Below is a small trained network, with its code and all its weights. Each question gives an input and a class and asks what happens when units are switched off, that is, made to give their printed mean instead of their output.

import numpy as np


def w(rows, s, z=0):
    codes = np.array(rows[::2]) - 128.0
    scale = np.full(codes.shape[1], s)
    scale[-1] = z or s
    return codes * scale


def norm(h):
    return h / np.sqrt((h * h).mean(-1, keepdims=True) + 1e-5)


def f(y):
    return np.maximum(y, 0)


def log_softmax(a):
    a = a - a.max(-1, keepdims=True)
    return a - np.log(np.exp(a).sum(-1, keepdims=True))


def net(x, mask):
    res = np.array(x, float).reshape(1, 7) / 4 @ E
    u = 0
    for l in range(3):
        y = f(norm(res) @ A[l][:, :-1].T + A[l][:, -1])
        res = res + np.where(mask[u : u + 10], y, B[l][:, -1]) @ B[l][:, :-1]
        u += 10
    return log_softmax(norm(res)[-1] @ U[:, :-1].T + U[:, -1])


A, B = {}, {}
E = w([
[150,123,35,164,92,217,165],'x0',
[3,129,87,155,27,210,211],'x1',
[152,122,125,93,163,207,116],'x2',
[118,125,65,199,59,78,162],'x3',
[163,129,155,108,165,99,95],'x4',
[47,134,160,108,103,160,155],'x5',
[211,126,42,233,94,18,133],'x6',
],0.0062)
A[0] = w([
[3,138,132,128,78,225,162,67],'L0N0',
[160,144,90,142,108,219,152,97],'L0N1',
[120,144,187,83,149,74,123,58],'L0N2',
[132,132,88,187,88,8,146,2],'L0N3',
[142,120,95,107,102,111,131,53],'L0N4',
[127,128,155,136,111,120,124,49],'L0N5',
[137,139,122,158,121,88,138,30],'L0N6',
[130,148,163,137,156,121,160,27],'L0N7',
[110,151,112,126,131,116,124,61],'L0N8',
[128,135,138,124,100,111,145,40],'L0N9',
],0.021,0.0023)
B[0] = w([
[3,113,105,133,106,179,170,250],'L0N0',
[168,141,100,112,172,160,111,184],'L0N1',
[116,115,167,88,159,122,121,179],'L0N2',
[178,153,112,166,94,61,181,216],'L0N3',
[134,108,142,112,104,125,135,143],'L0N4',
[163,106,130,102,101,147,138,134],'L0N5',
[134,155,112,135,121,96,137,157],'L0N6',
[134,105,144,133,134,123,126,138],'L0N7',
[137,127,137,133,128,134,121,132],'L0N8',
[133,137,135,171,158,129,112,138],'L0N9',
],0.039,0.022)
A[1] = w([
[111,138,181,122,142,109,63,39],'L1N0',
[119,79,249,115,139,109,29,47],'L1N1',
[192,150,140,222,25,61,79,32],'L1N2',
[131,114,192,70,94,111,92,69],'L1N3',
[197,124,121,146,98,209,67,1],'L1N4',
[136,122,148,152,103,147,120,39],'L1N5',
[177,126,87,139,109,184,40,75],'L1N6',
[95,141,169,162,2,229,95,113],'L1N7',
[151,138,159,140,89,147,95,65],'L1N8',
[116,130,125,151,117,118,92,78],'L1N9',
],0.015,0.0018)
B[1] = w([
[118,71,152,130,133,103,110,164],'L1N0',
[89,114,190,102,127,64,62,212],'L1N1',
[204,166,190,138,19,101,145,255],'L1N2',
[111,92,133,157,141,85,49,177],'L1N3',
[147,168,128,162,208,175,110,148],'L1N4',
[148,99,124,108,104,133,116,128],'L1N5',
[194,135,107,106,164,181,104,150],'L1N6',
[91,3,44,176,143,125,165,216],'L1N7',
[136,127,125,106,127,122,131,128],'L1N8',
[124,157,95,112,117,113,98,128],'L1N9',
],0.021,0.0096)
A[2] = w([
[99,97,103,166,133,64,114,17],'L2N0',
[96,102,205,158,54,225,117,49],'L2N1',
[94,165,139,137,45,178,83,15],'L2N2',
[100,182,145,130,57,154,147,12],'L2N3',
[74,110,135,182,44,213,107,9],'L2N4',
[67,214,152,112,38,195,70,39],'L2N5',
[99,100,58,177,21,177,72,57],'L2N6',
[108,191,159,127,48,186,77,103],'L2N7',
[75,132,119,86,8,215,70,33],'L2N8',
[55,204,166,241,27,171,110,73],'L2N9',
],0.015,0.0015)
B[2] = w([
[173,134,205,109,63,249,76,175],'L2N0',
[136,134,2,179,79,85,53,207],'L2N1',
[140,71,137,108,165,114,199,162],'L2N2',
[127,129,209,158,152,157,79,194],'L2N3',
[60,155,106,143,22,187,81,255],'L2N4',
[155,88,121,101,81,134,153,178],'L2N5',
[55,121,233,123,131,107,127,226],'L2N6',
[163,82,190,101,70,170,135,135],'L2N7',
[130,148,146,171,71,140,175,230],'L2N8',
[195,88,88,13,189,158,55,252],'L2N9',
],0.016,0.0083)
U = w([
[199,167,127,153,58,69,175,244],'0',
[184,151,93,109,204,209,81,2],'1',
[6,100,74,126,104,203,168,193],'2',
[110,87,211,72,166,89,44,94],'3',
],0.014,0.0021)

Each question gives the input, the list of numbers given to net, and the class t.
The units are the neurons (one row each of A and B). Each row of codes is followed by its name. A weight is (code - 128) times the scale printed after its matrix; where a second scale follows, it is the last column's (A, B and U).
mask holds one flag per neuron, layer by layer. A switched-off neuron (its flag False) gives its mean, the last column of its row in B, instead of its output. The means were averaged over made-up inputs and are rounded, as every weight is.
A unit's drop is (log p(t) with every unit on - log p(t) with that unit switched off) / (log p(t) with every unit on - log p(t) with every unit switched off).
The circuit of an input: a set's keep is (log p(t) with only the set's units on - log p(t) with every unit switched off) / (log p(t) with every unit on - log p(t) with every unit switched off). Starting from the 12 units with the biggest drops (on a tie, the unit counted first), units are removed one at a time, each time the one whose removal leaves the highest keep (on an exact tie, the one counted first), for as long as the keep stays at least 0.8.
units of the circuit, in order: the units of the circuit, biggest drop first
most important unit: the unit with the biggest drop
top k neurons: the k neurons with the biggest drops, biggest first
k most important neurons of layer l: the k neurons of layer l with the biggest drops, biggest first
drop when u is switched off: that unit's drop, to one decimal
input [0,2,1,0,2,-5,-2], class 1: units of the circuit, in order	(L0N1; L0N0)
input [8,-7,-6,-5,-6,4,-1], class 1: most important unit	L0N0
input [6,-4,2,-4,0,-7,1], class 1: units of the circuit, in order	(L0N0; L0N3)
input [6,1,-6,2,-8,4,4], class 0: 2 most important neurons of layer 0	(L0N3; L0N6)
input [-1,0,-8,-8,3,-1,2], class 3: units of the circuit, in order	(L0N2; L0N0)
input [8,-5,-2,-3,-2,-3,-8], class 1: units of the circuit, in order	(L0N0; L0N1)
input [2,-5,5,-8,-7,-1,8], class 1: 2 most important neurons of layer 0	(L0N0; L0N3)
input [-7,-7,0,2,6,-2,1], class 3: 2 most important neurons of layer 0	(L0N2; L0N0)
input [4,-7,-3,-8,7,1,4], class 3: units of the circuit, in order	(L0N0; L0N3)
input [5,2,-3,1,5,-6,-3], class 1: top 2 neurons	(L0N1; L0N0)
input [3,3,-2,7,-2,-8,-3], class 0: 3 most important neurons of layer 0	(L0N3; L0N2; L0N6)
input [3,-7,6,-3,-5,-3,2], class 1: top 3 neurons	(L0N0; L0N3; L0N2)
input [-7,-3,1,-5,-1,3,6], class 3: top 2 neurons	(L0N2; L0N0)
input [-8,-3,8,-7,-8,-5,-2], class 3: most important neuron of layer 0	(L0N0)
input [-2,-7,7,-5,-7,-7,4], class 3: top 3 neurons	(L0N0; L0N3; L0N1)
input [-1,-7,-1,1,5,3,3], class 0: drop when L0N0 is switched off	0.7
input [-6,-8,3,-6,5,-1,-1], class 3: drop when L0N0 is switched off	0.1
input [-5,-3,0,-1,0,-5,-3], class 3: drop when L0N0 is switched off	0.2
